Here is a tiny trained network, its code and every weight. The questions are about switching its units off for an input and a class, where a switched-off unit gives its printed mean instead of its output.

import numpy as np


def w(rows, s, z=0):
    codes = np.array(rows[::2]) - 128.0
    scale = np.full(codes.shape[1], s)
    scale[-1] = z or s
    return codes * scale


def f(y):
    return y / 2 * (1 + np.tanh(0.7978845608 * (y + 0.044715 * y**3)))


def log_softmax(a):
    a = a - a.max(-1, keepdims=True)
    return a - np.log(np.exp(a).sum(-1, keepdims=True))


def net(x, mask):
    res = np.array(x, float).reshape(1, 4) / 4 @ E
    y = f(res @ A[0][:, :-1].T + A[0][:, -1])
    res = res + np.where(mask, y, B[0][:, -1]) @ B[0][:, :-1]
    return log_softmax(res[-1] @ U[:, :-1].T + U[:, -1])


A, B = {}, {}
E = w([
[132,128,252],'x0',
[76,255,118],'x1',
[196,187,128],'x2',
[128,130,127],'x3',
],0.0086)
A[0] = w([
[5,84,126,83],'n0',
[174,77,141,114],'n1',
[81,118,108,254],'n2',
[67,186,172,87],'n3',
[87,141,225,97],'n4',
[214,175,115,142],'n5',
[126,128,188,86],'n6',
[127,116,70,87],'n7',
[97,181,107,141],'n8',
],0.016,0.0075)
B[0] = w([
[68,247,221,211],'n0',
[39,101,113,208],'n1',
[251,69,120,254],'n2',
[41,69,132,202],'n3',
[225,134,78,209],'n4',
[129,171,201,207],'n5',
[162,178,42,159],'n6',
[130,180,79,169],'n7',
[117,62,100,206],'n8',
],0.019,0.0074)
U = w([
[172,179,38,23],'0',
[129,163,245,141],'1',
[178,65,184,254],'2',
[54,63,117,94],'3',
],0.012,0.0032)

Each question gives the input, the list of numbers given to net, and the class t.
The units are the neurons (one row each of A and B). Each row of codes is followed by its name. A weight is (code - 128) times the scale printed after its matrix; where a second scale follows, it is the last column's (A, B and U).
mask holds one flag per neuron, in row order. A switched-off neuron (its flag False) gives its mean, the last column of its row in B, instead of its output. The means were averaged over made-up inputs and are rounded, as every weight is.
A unit's drop is (log p(t) with every unit on - log p(t) with that unit switched off) / (log p(t) with every unit on - log p(t) with every unit switched off).
The circuit of an input: a set's keep is (log p(t) with only the set's units on - log p(t) with every unit switched off) / (log p(t) with every unit on - log p(t) with every unit switched off). Starting from all 9 units, units are removed one at a time, each time the one whose removal leaves the highest keep (on an exact tie, the one counted first), for as long as the keep stays at least 0.8.
circuit, biggest first: the units of the circuit, biggest drop first
unit that matters most: the unit with the biggest drop
k most important neurons: the k neurons with the biggest drops, biggest first
drop of u: that unit's drop, to one decimal
input [-2,-7,3,-3], class 3: circuit, biggest first	[n1]
input [3,8,-6,-8], class 2: 4 most important neurons	[n4 n2 n1 n8]
input [8,-6,-4,1], class 0: circuit, biggest first	[n6 n4]
input [-2,-5,3,1], class 3: circuit, biggest first	[n2 n1]
input [-5,4,5,-8], class 2: circuit, biggest first	[n0 n5 n6]
input [3,8,-6,-3], class 3: 2 most important neurons	[n3 n8]
input [-4,-5,7,-5], class 1: 4 most important neurons	[n5 n2 n8 n4]
input [3,-6,3,-5], class 3: 3 most important neurons	[n1 n2 n0]
input [3,6,0,-8], class 2: 3 most important neurons	[n1 n4 n7]
input [-1,-6,6,-1], class 1: 3 most important neurons	[n5 n2 n8]
input [5,6,1,-6], class 2: 2 most important neurons	[n4 n3]
input [-4,-2,5,-1], class 1: 3 most important neurons	[n5 n4 n2]
input [3,0,-3,1], class 0: 2 most important neurons	[n5 n4]
input [2,-4,5,1], class 1: unit that matters most	n2
input [5,-7,-4,-1], class 3: 2 most important neurons	[n1 n2]
input [-3,-4,6,5], class 1: 2 most important neurons	[n5 n2]
input [8,-3,-4,2], class 0: 2 most important neurons	[n6 n4]
input [-3,3,4,-6], class 2: 3 most important neurons	[n0 n8 n6]
input [0,3,2,3], class 2: 2 most important neurons	[n0 n1]
input [4,5,-2,4], class 3: 2 most important neurons	[n3 n5]
input [-1,5,-4,7], class 2: circuit, biggest first	[n2]
input [3,1,-1,0], class 0: circuit, biggest first	[n5 n4]
input [-1,5,3,8], class 2: drop of n7	0.1
input [6,1,-5,5], class 0: drop of n6	0.4
input [-2,8,5,-3], class 3: drop of n3	0.3
input [4,4,1,2], class 0: drop of n8	-0.1
input [-5,7,-1,3], class 3: circuit, biggest first	[n8]
